Below are the code and all the weights of a small trained network. Each question names an input and a class and asks about switching units off, where a switched-off unit gives its printed mean instead of its output.

import numpy as np


def w(rows, s, z=0):
    codes = np.array(rows[::2]) - 128.0
    scale = np.full(codes.shape[1], s)
    scale[-1] = z or s
    return codes * scale


def norm(h):
    return h / np.sqrt((h * h).mean(-1, keepdims=True) + 1e-5)


def f(y):
    return y / 2 * (1 + np.tanh(0.7978845608 * (y + 0.044715 * y**3)))


def log_softmax(a):
    a = a - a.max(-1, keepdims=True)
    return a - np.log(np.exp(a).sum(-1, keepdims=True))


def net(x, mask):
    res = np.array(x, float).reshape(1, 7) / 4 @ E
    u = 0
    for l in range(3):
        y = f(norm(res) @ A[l][:, :-1].T + A[l][:, -1])
        res = res + np.where(mask[u : u + 5], y, B[l][:, -1]) @ B[l][:, :-1]
        u += 5
    return log_softmax(norm(res)[-1] @ U[:, :-1].T + U[:, -1])


A, B = {}, {}
E = w([
[162,180,5,133,182,36,42,98,85,52,73],'x0',
[133,134,111,124,124,140,136,130,130,136,131],'x1',
[137,126,135,106,115,134,123,109,122,126,127],'x2',
[124,101,112,239,87,135,55,28,199,207,54],'x3',
[194,231,168,207,95,110,104,109,108,100,243],'x4',
[85,187,133,169,99,150,231,66,126,47,67],'x5',
[189,121,154,131,177,150,135,121,156,119,110],'x6',
],0.014)
A[0] = w([
[27,135,87,119,44,92,119,131,74,158,162,15],'0.n0',
[98,95,126,87,159,132,133,125,135,141,86,12],'0.n1',
[136,153,139,119,140,108,145,135,124,119,169,82],'0.n2',
[98,109,113,107,148,151,138,149,115,147,77,2],'0.n3',
[249,111,163,134,217,169,163,116,148,120,85,6],'0.n4',
],0.02,0.012)
B[0] = w([
[36,182,184,99,155,102,66,159,238,82,145,253],'0.n0',
[155,67,101,94,72,81,173,131,170,114,131,251],'0.n1',
[160,132,128,176,95,218,80,145,115,102,86,228],'0.n2',
[165,54,96,107,119,96,177,131,174,104,127,218],'0.n3',
[7,184,180,88,114,87,53,163,222,85,149,254],'0.n4',
],0.019,0.0036)
A[1] = w([
[52,180,135,106,144,121,250,107,82,73,93,3],'1.n0',
[62,116,234,58,136,151,219,168,82,210,160,7],'1.n1',
[129,81,98,44,175,109,61,227,86,210,208,31],'1.n2',
[124,176,62,49,186,25,103,143,52,78,87,17],'1.n3',
[108,128,135,20,198,141,184,235,52,59,162,30],'1.n4',
],0.021,0.006)
B[1] = w([
[137,173,212,83,194,70,160,93,129,122,52,187],'1.n0',
[131,64,90,146,172,199,137,133,161,122,191,210],'1.n1',
[122,191,202,104,182,87,198,71,138,93,44,236],'1.n2',
[137,91,67,183,201,200,122,120,171,124,189,255],'1.n3',
[121,131,125,135,5,164,74,161,67,151,83,248],'1.n4',
],0.016,0.015)
A[2] = w([
[172,202,168,145,108,83,153,145,86,111,253,111],'2.n0',
[109,102,199,119,113,164,189,142,124,172,191,46],'2.n1',
[85,113,139,165,116,120,83,96,137,219,87,2],'2.n2',
[160,160,165,114,163,114,167,112,102,131,87,159],'2.n3',
[119,138,135,128,178,127,151,123,100,157,209,105],'2.n4',
],0.033,0.0036)
B[2] = w([
[80,2,90,28,127,97,185,162,198,144,68,196],'2.n0',
[155,181,53,182,183,86,75,100,117,107,146,254],'2.n1',
[143,146,152,93,79,180,138,191,47,107,135,212],'2.n2',
[148,133,166,148,87,77,127,116,109,203,206,227],'2.n3',
[116,102,138,147,117,170,144,110,113,119,104,165],'2.n4',
],0.016,0.014)
U = w([
[163,101,49,192,194,173,109,96,126,101,166,115],'0',
[131,4,79,76,102,94,181,135,147,142,98,118],'1',
[143,133,138,125,40,187,96,173,37,116,111,70],'2',
[51,156,163,103,135,99,60,164,190,82,159,88],'3',
[151,151,193,133,151,73,152,73,105,156,125,249],'4',
],0.017,0.0017)

Each question gives the input, the list of numbers given to net, and the class t.
The units are the neurons (one row each of A and B). Each row of codes is followed by its name. A weight is (code - 128) times the scale printed after its matrix; where a second scale follows, it is the last column's (A, B and U).
mask holds one flag per neuron, layer by layer. A switched-off neuron (its flag False) gives its mean, the last column of its row in B, instead of its output. The means were averaged over made-up inputs and are rounded, as every weight is.
A unit's drop is (log p(t) with every unit on - log p(t) with that unit switched off) / (log p(t) with every unit on - log p(t) with every unit switched off).
The circuit of an input: a set's keep is (log p(t) with only the set's units on - log p(t) with every unit switched off) / (log p(t) with every unit on - log p(t) with every unit switched off). Starting from the 12 units with the biggest drops (on a tie, the unit counted first), units are removed one at a time, each time the one whose removal leaves the highest keep (on an exact tie, the one counted first), for as long as the keep stays at least 0.8.
circuit, biggest first: the units of the circuit, biggest drop first
unit that matters most: the unit with the biggest drop
top k neurons: the k neurons with the biggest drops, biggest first
top k neurons in layer l: the k neurons of layer l with the biggest drops, biggest first
input [0,2,-3,-3,5,7,-6], class 4: top 3 neurons	[1.n0 2.n3 0.n4]
input [-4,-7,-3,-7,-3,8,4], class 4: top 3 neurons	[1.n0 2.n3 2.n2]
input [-5,4,-3,-6,-1,0,5], class 2: top 2 neurons	[1.n4 1.n3]
input [-6,-5,5,-5,-5,8,-8], class 3: top 4 neurons	[0.n0 1.n2 1.n1 1.n0]
input [2,-7,2,4,-6,1,-8], class 3: top 2 neurons	[0.n0 2.n0]
input [5,-1,7,-6,-2,-7,-5], class 4: unit that matters most	1.n2
input [5,-2,1,8,0,6,3], class 2: top 2 neurons	[1.n2 2.n2]
input [-8,-4,6,7,1,6,7], class 0: top 2 neurons	[1.n4 2.n1]
input [0,-1,3,-1,4,-8,-6], class 4: top 3 neurons	[1.n2 2.n3 0.n4]
input [-8,8,7,1,-2,-8,-8], class 0: top 3 neurons	[1.n1 2.n1 1.n0]
input [-8,-6,0,5,8,-8,4], class 0: top 4 neurons	[2.n1 1.n1 1.n0 0.n2]
input [6,7,2,-1,6,7,-2], class 4: top 3 neurons	[1.n0 1.n1 2.n3]
input [0,-5,2,0,-6,-3,-8], class 3: top 2 neurons	[0.n0 2.n0]
input [-2,2,-7,-5,7,-8,2], class 4: circuit, biggest first	[1.n2]
input [5,-4,1,0,-4,-7,6], class 4: top 2 neurons in layer 1	[1.n2 1.n1]
input [-7,6,6,1,-7,-7,-4], class 0: top 2 neurons	[1.n1 2.n1]
input [-7,5,4,-8,8,3,-5], class 1: top 4 neurons	[2.n0 1.n3 0.n2 2.n2]
input [-7,5,-1,3,0,8,-3], class 4: top 2 neurons	[1.n0 1.n3]
input [-5,3,-5,4,6,1,-3], class 1: top 2 neurons in layer 1	[1.n3 1.n4]
input [-8,-2,3,0,1,3,8], class 0: circuit, biggest first	[2.n1]
input [7,3,7,6,7,3,8], class 3: top 3 neurons in layer 2	[2.n1 2.n0 2.n4]
input [4,6,3,3,5,-4,-2], class 1: top 2 neurons in layer 2	[2.n0 2.n1]
input [0,-5,0,-8,0,6,-8], class 2: top 2 neurons in layer 0	[0.n4 0.n2]
input [5,2,1,5,6,2,-4], class 1: top 2 neurons in layer 1	[1.n4 1.n1]
input [-5,-5,-4,-3,5,-1,-5], class 0: top 4 neurons in layer 1	[1.n1 1.n2 1.n0 1.n4]
input [-7,2,1,7,-7,2,6], class 0: circuit, biggest first	[2.n1 2.n0]
input [5,1,6,7,-2,3,-3], class 2: unit that matters most	2.n2
input [-4,8,-7,-6,-4,-3,-8], class 3: top 2 neurons in layer 1	[1.n1 1.n2]
input [-7,-4,3,-7,7,3,-6], class 0: top 2 neurons in layer 2	[2.n1 2.n2]
input [-5,3,-7,-8,-7,-8,6], class 2: top 2 neurons in layer 1	[1.n4 1.n0]
